Below is a small trained network, with its code and all its weights. Each question gives an input and a target symbol and asks what happens when units are switched off, that is, made to give their printed mean instead of their output.

import numpy as np


def w(rows, s, z=0):
    codes = np.array(rows[::2]) - 128.0
    scale = np.full(codes.shape[1], s)
    scale[-1] = z or s
    return codes * scale


def norm(h):
    return h / np.sqrt((h * h).mean(-1, keepdims=True) + 1e-5)


def f(y):
    return y / 2 * (1 + np.tanh(0.7978845608 * (y + 0.044715 * y**3)))


def softmax(a):
    e = np.exp(a - a.max(-1, keepdims=True))
    return e / e.sum(-1, keepdims=True)


def log_softmax(a):
    a = a - a.max(-1, keepdims=True)
    return a - np.log(np.exp(a).sum(-1, keepdims=True))


def net(x, mask):
    ids = ['ΛΞΠαβδεζησψω'.index(c) for c in x.split()]
    T = len(ids)
    res = E[ids] + P[:T]
    r = norm(res)
    for j in range(3):
        rows = slice(3 * j, 3 * j + 3)
        q, k, v = (r @ M[0][rows].T for M in (Q, K, V))
        z = softmax(np.where(np.tri(T) > 0, q @ k.T / 3**0.5, -1e9)) @ v
        o = O[0][rows]
        res = res + np.where(mask[j], z, o[:, -1]) @ o[:, :-1]
    y = f(norm(res) @ A[0][:, :-1].T + A[0][:, -1])
    res = res + np.where(mask[3:11], y, B[0][:, -1]) @ B[0][:, :-1]
    return log_softmax(norm(res)[-1] @ U[:, :-1].T + U[:, -1])


Q, K, V, O, A, B = {}, {}, {}, {}, {}, {}
E = w([
[134,110,137,142,103,128],'Λ',
[184,105,86,78,255,30],'Ξ',
[164,184,139,147,106,119],'Π',
[118,114,126,140,108,136],'α',
[150,105,126,149,144,178],'β',
[89,164,134,158,144,101],'δ',
[88,142,129,121,162,169],'ε',
[138,130,135,145,119,131],'ζ',
[147,144,104,140,99,140],'η',
[132,144,131,132,79,117],'σ',
[161,135,146,140,99,145],'ψ',
[160,108,117,189,122,123],'ω',
],0.0088)
P = w([
[67,83,72,29,245,98],'0',
[188,190,186,207,79,196],'1',
[202,187,188,206,96,191],'2',
[209,188,189,198,104,174],'3',
[215,194,190,197,110,172],'4',
[223,197,187,188,120,173],'5',
[226,194,187,190,121,171],'6',
[228,197,189,188,127,164],'7',
[233,200,190,186,125,169],'8',
[236,202,191,187,131,166],'9',
[238,201,198,185,136,167],'10',
[249,209,199,186,138,163],'11',
[255,205,211,184,134,169],'12',
],0.0029)
Q[0] = w([
[106,79,103,2,124,65],'head 1',
[32,47,53,19,96,117],'head 1',
[80,30,84,181,85,166],'head 1',
[214,148,133,114,124,129],'head 2',
[58,145,113,65,84,163],'head 2',
[158,167,189,168,200,158],'head 2',
[170,190,154,185,186,124],'head 3',
[96,37,80,126,121,130],'head 3',
[199,152,105,129,163,109],'head 3',
],0.0094)
K[0] = w([
[94,137,158,182,90,233],'head 1',
[145,106,167,159,63,187],'head 1',
[212,45,144,216,88,131],'head 1',
[50,202,134,140,144,134],'head 2',
[176,69,116,136,2,142],'head 2',
[73,167,83,84,172,95],'head 2',
[154,116,66,57,164,101],'head 3',
[102,166,157,187,68,150],'head 3',
[154,114,83,113,128,113],'head 3',
],0.0089)
V[0] = w([
[107,144,51,114,78,74],'head 1',
[104,51,128,222,145,69],'head 1',
[194,2,189,81,106,125],'head 1',
[209,135,53,78,121,110],'head 2',
[156,155,86,203,99,133],'head 2',
[94,157,117,173,163,34],'head 2',
[141,127,37,192,65,147],'head 3',
[221,167,209,161,151,28],'head 3',
[230,87,86,135,170,171],'head 3',
],0.0076)
O[0] = w([
[130,51,118,173,119,102,217],'head 1',
[133,116,202,109,172,80,79],'head 1',
[147,135,73,50,155,74,102],'head 1',
[152,146,86,133,66,112,209],'head 2',
[103,160,109,155,109,94,136],'head 2',
[147,155,164,117,129,69,168],'head 2',
[46,116,159,111,64,84,93],'head 3',
[158,132,92,137,252,96,82],'head 3',
[77,173,121,118,155,147,255],'head 3',
],0.011,0.0048)
A[0] = w([
[101,164,155,104,68,147,105],'neuron 1',
[32,132,158,126,118,129,94],'neuron 2',
[104,113,200,175,111,187,3],'neuron 3',
[130,115,88,53,155,108,77],'neuron 4',
[169,109,161,70,98,131,79],'neuron 5',
[7,111,118,159,57,119,2],'neuron 6',
[154,157,88,148,176,109,151],'neuron 7',
[177,31,106,154,55,110,54],'neuron 8',
],0.013,0.0098)
B[0] = w([
[123,82,128,118,201,126,195],'neuron 1',
[116,145,132,146,217,143,150],'neuron 2',
[138,75,70,95,81,89,140],'neuron 3',
[138,76,75,143,177,94,135],'neuron 4',
[114,174,157,62,110,124,122],'neuron 5',
[73,202,141,112,2,122,196],'neuron 6',
[92,117,142,116,99,134,254],'neuron 7',
[88,80,82,161,182,89,196],'neuron 8',
],0.017,0.0073)
U = w([
[159,177,12,111,96,167,81],'Λ',
[148,108,135,22,98,55,139],'Ξ',
[166,153,101,130,146,81,122],'Π',
[51,152,144,124,38,107,195],'α',
[127,58,48,175,151,53,104],'β',
[179,177,116,230,113,152,75],'δ',
[71,45,152,61,118,106,4],'ε',
[72,161,223,171,171,54,13],'ζ',
[151,49,118,95,111,207,191],'η',
[192,161,170,109,91,165,203],'σ',
[197,113,199,176,97,79,238],'ψ',
[51,96,143,141,182,239,25],'ω',
],0.012,0.0034)

Each question gives the input, a string of symbols that net reads in full, and the target symbol t.
The units are the heads (3 rows each of Q, K, V and O) and the neurons (one row each of A and B). Each row of codes is followed by its name. A weight is (code - 128) times the scale printed after its matrix; where a second scale follows, it is the last column's (O, A, B and U).
mask holds one flag per unit, heads first, then neurons. A switched-off unit (its flag False) gives its mean, the last column of its rows in O or B, instead of its output. The means were averaged over made-up inputs and are rounded, as every weight is.
A unit's drop is (log p(t) with every unit on - log p(t) with that unit switched off) / (log p(t) with every unit on - log p(t) with every unit switched off).
The circuit of an input: a set's keep is (log p(t) with only the set's units on - log p(t) with every unit switched off) / (log p(t) with every unit on - log p(t) with every unit switched off). Starting from all 11 units, units are removed one at a time, each time the one whose removal leaves the highest keep (on an exact tie, the one counted first), for as long as the keep stays at least 0.8.
circuit, biggest first: the units of the circuit, biggest drop first
unit that matters most: the unit with the biggest drop
heads that matter: for each layer, one digit per head in row order, 1 if its drop is at least 0.15 and else 0, layers parted by /
input ω Λ ψ, target ζ: heads that matter	101
input η Ξ Ξ β σ β η η ζ δ Ξ ψ, target ζ: heads that matter	111
input ψ δ Λ, target Λ: unit that matters most	head 1
input σ η ψ, target β: heads that matter	000
input ψ η ζ Ξ Ξ σ σ, target Λ: circuit, biggest first	head 3; neuron 8
input η Λ δ Λ Λ Ξ σ δ δ, target ζ: circuit, biggest first	neuron 6; head 2; head 1; neuron 8
input ω η η Π Λ η α σ Λ ε, target ζ: heads that matter	100
input σ ζ ψ η η σ η η σ ψ η σ η, target β: heads that matter	000
input ε ε η η ψ η α, target η: heads that matter	100
input η ψ η ω Ξ η Ξ, target α: circuit, biggest first	neuron 7; neuron 1
input Ξ η ψ η β ε η η η β, target ω: heads that matter	001
input σ σ Π Ξ ω η η η σ η ε ζ, target ω: circuit, biggest first	head 3; neuron 7; neuron 8
input β η η η σ Π ω η η, target ω: circuit, biggest first	head 1; neuron 1; head 3; neuron 6
input η β η Ξ Π σ η, target Λ: circuit, biggest first	head 2; neuron 8; neuron 6; head 1
input Λ η η η η η δ η η Ξ, target ζ: heads that matter	110
input σ δ Λ η ε α η, target β: circuit, biggest first	neuron 8; head 3
input σ σ σ σ η ε, target β: heads that matter	000
input δ ψ σ η η ε σ, target ψ: circuit, biggest first	head 1; head 3
input Λ η η η σ, target Ξ: circuit, biggest first	head 1
input β σ ψ σ ζ Ξ Λ η η, target Λ: unit that matters most	neuron 1
input σ σ ε η σ σ δ ψ δ, target β: circuit, biggest first	head 3; neuron 8
